Moves between elements:
gu: j515->j214, j652->j810, j990->j996, j927->j920, j733->j663, j332->j240, j902->j437, j592->j33, j597->j931, j436->j495, j199->j488, j542->j366, j307->j948, j396->j62, j110->j594, j996->j990, j863->j846, j636->j811, j632->j865, j323->j41, j488->j199, j544->j882, j62->j396, j697->j666, j165->j487, j495->j436, j174->j186, j487->j165, j186->j174, j477->j772, j583->j35, j920->j927, j570->j278, j218->j14, j33->j592, j976->j969, j35->j583, j108->j958, j882->j544, j243->j111, j893->j708, j585->j388, j437->j902, j703->j304, j365->j686, j47->j7, j846->j863, j958->j108, j240->j332, j326->j718, j7->j47, j981->j857, j718->j326, j776->j78, j388->j585, j78->j776, j811->j636, j41->j323, j384->j771, j593->j590, j111->j243, j865->j632, j663->j733, j366->j542, j931->j597, j857->j981, j590->j593, j594->j110, j772->j477, j771->j384, j214->j515, j708->j893, j304->j703, j746->j347, j278->j570, j948->j307, j219->j32, j347->j746, j969->j976, j686->j365, j810->j652, j666->j697, j14->j218, j32->j219
fi: j515->j219, j652->j110, j990->j14, j733->j144, j332->j632, j902->j811, j451->j488, j592->j771, j597->j529, j436->j334, j542->j666, j396->j41, j110->j652, j629->j487, j962->j893, j996->j218, j863->j570, j636->j437, j632->j332, j323->j62, j488->j451, j544->j78, j62->j323, j697->j366, j487->j629, j186->j157, j477->j969, j583->j347, j920->j531, j570->j863, j218->j996, j33->j384, j976->j772, j35->j746, j108->j47, j882->j776, j893->j962, j585->j590, j437->j636, j703->j718, j365->j857, j47->j108, j846->j278, j958->j7, j442->j111, j240->j865, j326->j304, j7->j958, j981->j686, j718->j703, j334->j436, j776->j882, j388->j593, j78->j544, j811->j902, j41->j396, j384->j33, j529->j597, j593->j388, j403->j948, j111->j442, j865->j240, j366->j697, j857->j365, j590->j585, j594->j810, j772->j976, j771->j592, j214->j32, j304->j326, j746->j35, j278->j846, j948->j403, j219->j515, j347->j583, j969->j477, j686->j981, j144->j733, j810->j594, j666->j542, j14->j990, j157->j186, j531->j920, j32->j214
ra: j515->j62, j652->j47, j733->j278, j332->j388, j902->j597, j451->j996, j592->j157, j597->j902, j436->j480, j199->j14, j542->j477, j396->j214, j110->j108, j629->j981, j996->j451, j632->j593, j323->j219, j488->j218, j544->j326, j62->j515, j697->j976, j165->j365, j174->j384, j487->j686, j186->j771, j477->j542, j920->j357, j570->j663, j218->j488, j976->j697, j35->j442, j108->j110, j882->j718, j243->j347, j893->j808, j585->j240, j437->j931, j703->j776, j365->j165, j47->j652, j846->j144, j958->j594, j442->j35, j240->j585, j326->j544, j7->j810, j981->j629, j718->j882, j776->j703, j388->j332, j78->j304, j811->j529, j41->j32, j384->j174, j529->j811, j593->j632, j111->j746, j808->j893, j865->j590, j663->j570, j366->j772, j931->j437, j480->j436, j590->j865, j594->j958, j772->j366, j357->j920, j771->j186, j214->j396, j304->j78, j746->j111, j278->j733, j948->j27, j219->j323, j347->j243, j969->j666, j686->j487, j27->j948, j144->j846, j810->j7, j666->j969, j14->j199, j157->j592, j32->j41
ge: j515->j218, j652->j366, j990->j32, j927->j437, j733->j326, j332->j243, j902->j920, j451->j323, j592->j334, j597->j357, j436->j771, j199->j396, j542->j810, j396->j199, j110->j697, j962->j981, j996->j219, j863->j776, j323->j451, j488->j62, j544->j278, j62->j488, j697->j110, j495->j384, j487->j808, j186->j480, j477->j7, j583->j593, j920->j902, j570->j882, j218->j515, j976->j108, j35->j590, j108->j976, j882->j570, j243->j332, j893->j686, j585->j746, j437->j927, j365->j708, j47->j772, j846->j78, j958->j969, j442->j865, j240->j111, j326->j733, j7->j477, j981->j962, j718->j663, j334->j592, j776->j863, j388->j347, j78->j846, j811->j531, j384->j495, j593->j583, j111->j240, j808->j487, j865->j442, j663->j718, j366->j652, j702->j948, j480->j186, j590->j35, j594->j666, j772->j47, j357->j597, j771->j436, j214->j14, j708->j365, j304->j144, j746->j585, j278->j544, j948->j702, j219->j996, j347->j388, j969->j958, j686->j893, j144->j304, j810->j542, j666->j594, j14->j214, j531->j811, j32->j990
de: j515->j771, j652->j544, j927->j347, j733->j772, j332->j931, j902->j585, j592->j219, j597->j240, j436->j218, j542->j570, j307->j365, j396->j174, j110->j78, j996->j334, j863->j666, j636->j593, j323->j157, j488->j480, j544->j652, j62->j186, j697->j846, j495->j14, j174->j396, j487->j27, j186->j62, j477->j663, j920->j746, j570->j542, j218->j436, j33->j32, j976->j144, j35->j531, j108->j304, j882->j810, j893->j702, j585->j902, j437->j388, j703->j958, j365->j307, j47->j326, j846->j697, j958->j703, j240->j597, j326->j47, j7->j718, j981->j403, j718->j7, j334->j996, j776->j594, j388->j437, j78->j110, j811->j590, j384->j214, j529->j865, j593->j636, j403->j981, j111->j357, j865->j529, j663->j477, j366->j278, j702->j893, j931->j332, j480->j488, j590->j811, j594->j776, j772->j733, j357->j111, j771->j515, j214->j384, j304->j108, j746->j920, j278->j366, j948->j686, j219->j592, j347->j927, j686->j948, j27->j487, j144->j976, j810->j882, j666->j863, j14->j495, j157->j323, j531->j35, j32->j33
na: j515->j652, j652->j515, j990->j666, j733->j480, j332->j165, j902->j948, j451->j976, j592->j78, j597->j27, j436->j278, j199->j477, j542->j14, j307->j437, j396->j7, j110->j219, j629->j865, j962->j35, j996->j697, j323->j108, j488->j772, j544->j771, j62->j47, j697->j996, j165->j332, j495->j570, j174->j718, j487->j240, j186->j326, j477->j199, j920->j702, j570->j495, j218->j366, j33->j776, j976->j451, j35->j962, j108->j323, j882->j384, j893->j746, j585->j686, j437->j307, j365->j388, j47->j62, j846->j334, j958->j41, j240->j487, j326->j186, j7->j396, j981->j590, j718->j174, j334->j846, j776->j33, j388->j365, j78->j592, j811->j403, j41->j958, j384->j882, j593->j857, j403->j811, j111->j808, j808->j111, j865->j629, j366->j218, j702->j920, j480->j733, j857->j593, j590->j981, j594->j32, j772->j488, j771->j544, j214->j810, j708->j347, j304->j157, j746->j893, j278->j436, j948->j902, j219->j110, j347->j708, j686->j585, j27->j597, j810->j214, j666->j990, j14->j542, j157->j304, j32->j594
ri: j515->j686, j652->j585, j927->j570, j733->j357, j332->j7, j902->j544, j592->j403, j597->j326, j436->j702, j542->j347, j307->j384, j396->j165, j110->j590, j629->j323, j962->j996, j996->j962, j636->j776, j632->j958, j323->j629, j488->j808, j544->j902, j62->j487, j697->j35, j165->j396, j487->j62, j186->j27, j477->j243, j583->j666, j920->j278, j570->j927, j218->j893, j976->j442, j35->j697, j108->j865, j882->j437, j243->j477, j893->j218, j585->j652, j437->j882, j365->j214, j47->j240, j846->j531, j958->j632, j442->j976, j240->j47, j326->j597, j7->j332, j981->j219, j718->j931, j776->j636, j388->j810, j78->j811, j811->j78, j384->j307, j529->j304, j593->j594, j403->j592, j111->j772, j808->j488, j865->j108, j366->j746, j702->j436, j931->j718, j857->j32, j590->j110, j594->j593, j772->j111, j357->j733, j771->j948, j214->j365, j708->j14, j304->j529, j746->j366, j278->j920, j948->j771, j219->j981, j347->j542, j686->j515, j27->j186, j810->j388, j666->j583, j14->j708, j531->j846, j32->j857

In the rows, 48 stands for zero.

The rows follow the links: the fewer symbols apart two elements are, the more alike their rows tend to be.

Each row is also shifted at random along 10 hidden directions that mean nothing.

Name the element of each row.
57	69	45	47	54	48	42	48	38	50	59	35	48	51	57	53	38	51	41	42	47	58	47	58	35	48	38	44	48	48	49	53	48	48	52	48	53	56	43	39	40	42	48	46	47	47	46	51	47	46	52; element j893
56	35	69	47	36	44	57	52	62	32	40	60	57	45	42	52	55	58	45	51	59	52	53	42	49	42	49	46	41	52	30	47	57	41	49	46	40	47	59	50	62	45	59	44	23	41	44	54	64	43	44; element j78
20	46	53	42	39	55	47	45	36	63	53	51	51	47	43	56	60	55	47	47	44	46	60	55	54	39	48	52	44	39	51	50	55	57	42	60	49	43	44	60	51	53	56	57	47	50	50	53	50	43	48; element j863
41	50	47	46	52	56	52	30	54	48	39	74	51	49	49	40	44	51	57	58	50	49	53	36	50	44	58	55	50	53	43	49	57	53	55	48	62	59	53	33	56	49	39	50	21	38	37	42	60	27	45; element j590
65	32	50	65	46	62	52	70	50	56	50	59	33	57	47	49	50	37	47	38	57	43	46	53	58	43	68	48	61	52	47	42	41	46	36	49	53	57	52	48	51	48	49	42	62	33	45	53	31	52	48; element j636
38	43	58	65	56	46	56	36	57	59	42	41	42	40	33	48	41	52	44	61	52	30	49	40	43	53	57	52	55	55	36	37	46	63	59	39	51	50	52	52	57	46	39	59	37	40	51	48	43	37	43; element j981
60	49	36	45	68	48	58	48	43	58	48	46	36	44	51	59	62	31	51	51	40	36	57	48	43	35	37	52	49	40	62	56	46	43	45	35	46	54	40	37	39	43	54	51	59	41	40	54	49	55	61; element j515
36	57	53	43	34	55	51	32	35	47	62	47	54	46	51	30	30	60	46	50	43	56	32	52	53	57	61	45	54	53	54	43	49	57	54	60	56	47	43	46	50	51	36	49	47	54	58	53	21	42	51; element j808
49	46	49	48	50	40	52	46	62	34	43	56	44	49	48	56	35	61	38	42	52	54	47	43	47	48	55	49	46	41	44	52	42	44	59	39	47	44	67	44	38	51	47	61	50	51	38	51	46	40	44; element j542
32	73	51	34	43	42	40	38	48	50	45	38	59	56	60	50	42	57	44	47	42	65	52	53	39	47	38	47	42	39	42	49	59	55	56	48	55	50	46	52	38	48	48	50	35	56	52	48	65	38	44; element j347
99	52	48	49	43	65	58	84	14	36	52	73	62	55	59	53	59	57	42	34	49	60	36	60	49	27	68	35	57	62	46	57	33	33	23	41	61	38	49	54	45	45	53	34	32	34	59	83	29	67	47; element j857
35	58	40	57	53	56	45	45	38	72	44	43	44	51	56	47	53	37	53	49	42	42	64	49	39	39	49	59	54	46	52	46	55	59	44	48	53	63	32	48	43	50	46	38	42	40	45	48	61	42	52; element j593
71	56	48	39	41	54	52	50	52	48	54	63	48	53	49	30	58	44	55	45	48	56	35	57	72	60	49	47	57	45	47	46	57	43	41	49	46	50	40	45	61	43	43	48	56	44	60	48	47	48	44; element j948
56	49	55	50	52	38	35	48	54	31	43	31	56	33	37	48	39	51	39	53	44	55	42	36	47	60	32	40	37	48	28	52	41	45	63	43	35	33	57	64	49	54	47	54	45	59	65	34	58	51	29; element j451
53	42	42	68	53	49	48	68	43	45	43	39	45	40	52	61	48	43	46	42	41	38	47	42	43	44	43	43	55	54	47	56	26	50	40	38	40	43	44	49	36	51	58	44	65	38	46	53	39	58	56; element j41
64	41	51	55	48	55	52	58	49	41	45	67	55	55	52	48	49	52	58	40	50	49	41	52	54	50	52	43	53	66	43	51	44	44	37	54	44	50	56	45	58	46	55	43	37	30	39	50	48	47	60; element j529
44	38	47	26	38	59	50	52	41	49	50	46	46	49	48	44	50	27	60	62	51	50	43	48	63	47	42	48	40	41	67	38	59	51	41	53	65	50	40	53	54	36	39	41	52	53	61	39	36	64	40; element j27
52	51	43	39	60	54	38	45	47	50	43	41	40	43	51	62	42	37	49	60	46	54	59	39	50	38	34	49	34	43	47	61	53	51	56	45	58	58	50	44	45	42	45	54	38	41	47	33	60	44	40; element j962
50	41	40	44	54	50	53	68	39	35	43	55	51	53	60	79	40	51	50	39	48	54	42	45	42	34	44	39	43	48	60	66	24	43	43	41	54	41	69	42	25	49	63	59	59	43	31	53	29	59	63; element j477
45	45	45	42	39	51	39	38	37	57	60	53	53	53	50	27	66	59	48	44	42	49	50	62	58	51	58	52	45	47	59	44	59	41	37	63	38	39	38	57	54	61	39	43	41	68	64	60	52	62	47; element j663
41	36	46	50	44	49	59	39	60	43	43	54	31	44	53	36	33	30	56	51	51	45	52	32	46	46	58	53	52	43	60	46	48	44	58	48	50	66	45	32	43	52	42	36	62	46	33	38	29	44	61; element j47
37	40	49	55	55	48	45	50	60	50	44	49	46	43	45	63	48	50	56	45	41	46	52	45	55	51	26	47	39	49	42	61	43	52	49	55	30	46	58	52	47	54	63	65	56	36	37	35	54	39	61; element j144
40	49	49	47	49	55	52	60	50	51	46	45	40	46	45	64	44	32	54	50	52	50	43	43	58	50	33	46	53	42	46	52	42	61	46	47	56	54	47	42	53	38	57	57	75	27	41	31	39	37	47; element j403
54	52	30	45	60	47	43	46	56	50	36	48	46	50	54	42	52	40	54	53	39	45	38	44	61	60	42	46	50	48	52	49	42	52	46	36	48	43	46	45	40	51	38	56	59	50	54	37	51	50	40; element j165
41	35	52	58	51	36	58	39	73	41	39	53	47	51	50	53	45	55	61	46	53	40	53	46	42	55	42	51	48	57	47	46	49	49	49	47	31	55	56	35	53	45	57	52	42	42	26	44	58	39	67; element j326
49	39	45	62	67	40	36	35	52	65	52	18	37	47	47	48	48	39	43	55	46	29	67	50	23	42	47	58	42	48	59	38	51	43	58	50	34	61	42	52	35	50	42	40	39	65	48	47	57	65	57; element j772
26	70	53	43	32	42	50	56	28	48	59	22	53	43	57	60	38	53	36	41	46	60	49	54	34	42	36	43	47	38	49	53	45	55	51	47	51	42	37	56	31	46	61	46	66	56	52	61	39	46	52; element j14
67	41	46	50	43	46	58	43	58	37	44	55	38	40	56	34	45	37	52	52	43	50	47	38	55	48	46	48	48	50	50	51	50	41	49	42	36	55	41	39	45	50	45	38	51	46	47	49	42	49	59; element j62

From each start, follow one symbol. Which element do you reach?
Answer with the element's name.
new walk
49	51	36	66	62	50	39	55	41	56	55	47	37	46	42	52	43	48	37	35	47	41	51	47	40	45	61	52	57	45	51	53	32	46	52	51	53	48	51	45	40	59	45	51	73	44	42	46	35	48	45
ra: j969
new walk
46	52	42	34	39	47	41	57	51	41	42	46	57	59	60	45	52	43	56	43	51	62	40	52	54	54	39	43	46	49	53	48	52	47	39	50	52	46	45	46	49	43	51	35	51	49	50	37	58	53	43
gu: j597
new walk
59	34	38	42	50	58	45	65	40	39	45	69	57	50	49	47	63	45	54	43	46	51	46	46	61	41	54	44	45	53	54	55	42	36	30	50	52	38	52	47	55	52	51	42	49	47	51	46	51	62	43
gu: j304
new walk
35	43	50	49	42	47	50	55	44	54	58	42	38	54	48	59	44	48	43	37	55	48	54	60	44	42	54	50	49	39	58	46	48	49	47	55	52	53	50	46	42	46	56	48	69	49	38	55	36	53	53
na: j495
new walk
46	39	54	49	39	45	47	54	46	33	37	51	63	46	52	49	47	53	48	50	51	49	49	36	36	40	57	44	43	56	41	47	43	43	49	43	49	42	53	57	45	51	49	35	25	54	52	56	56	55	42
de: j703
new walk
48	48	39	56	54	48	47	47	51	51	44	46	49	57	56	42	43	47	50	46	48	44	42	50	38	52	59	51	57	56	58	39	42	49	46	42	56	51	47	41	40	48	39	40	47	50	46	48	42	54	51
ri: j7
new walk
51	43	51	41	37	45	54	48	40	48	57	52	51	47	39	31	62	52	40	45	52	40	43	58	55	51	63	48	52	45	50	35	57	45	39	48	53	38	38	53	61	44	39	43	52	64	62	63	45	60	34
ri: j307
new walk
52	48	50	43	41	48	51	63	53	38	39	67	52	48	52	56	56	48	52	36	47	61	50	43	59	47	38	46	47	46	35	59	46	43	40	47	44	44	51	46	51	50	63	49	54	35	41	42	66	39	44
fi: j882
new walk
52	57	50	49	44	37	57	53	55	44	36	41	44	43	54	51	53	44	44	47	40	50	50	45	50	46	36	45	49	41	38	53	50	46	50	30	35	46	43	52	36	46	55	47	52	46	49	57	59	46	49
ra: j396
new walk
41	61	38	34	56	46	50	37	48	55	36	46	56	46	55	49	53	39	63	62	31	48	41	43	61	55	20	48	42	43	51	53	52	59	48	40	46	40	40	54	42	45	45	58	46	47	57	34	56	43	51
na: j240
new walk
52	63	51	34	38	48	53	42	46	36	49	47	50	49	52	35	31	44	47	55	55	63	39	43	43	54	53	46	52	48	48	41	56	48	59	46	69	57	39	32	52	36	36	35	47	51	52	46	42	41	38
ra: j487
new walk
33	50	59	40	41	46	55	46	40	47	49	56	62	39	35	49	62	55	49	56	48	45	47	48	59	48	40	46	47	47	40	47	53	52	45	50	47	35	47	57	65	46	55	58	46	47	54	54	52	41	43
fi: j771
new walk
38	53	59	38	41	51	58	44	39	65	49	43	54	55	48	49	56	40	51	66	47	41	47	51	49	37	49	47	50	36	51	36	55	51	52	39	59	45	48	68	44	43	49	50	37	50	66	57	34	53	51
fi: j590
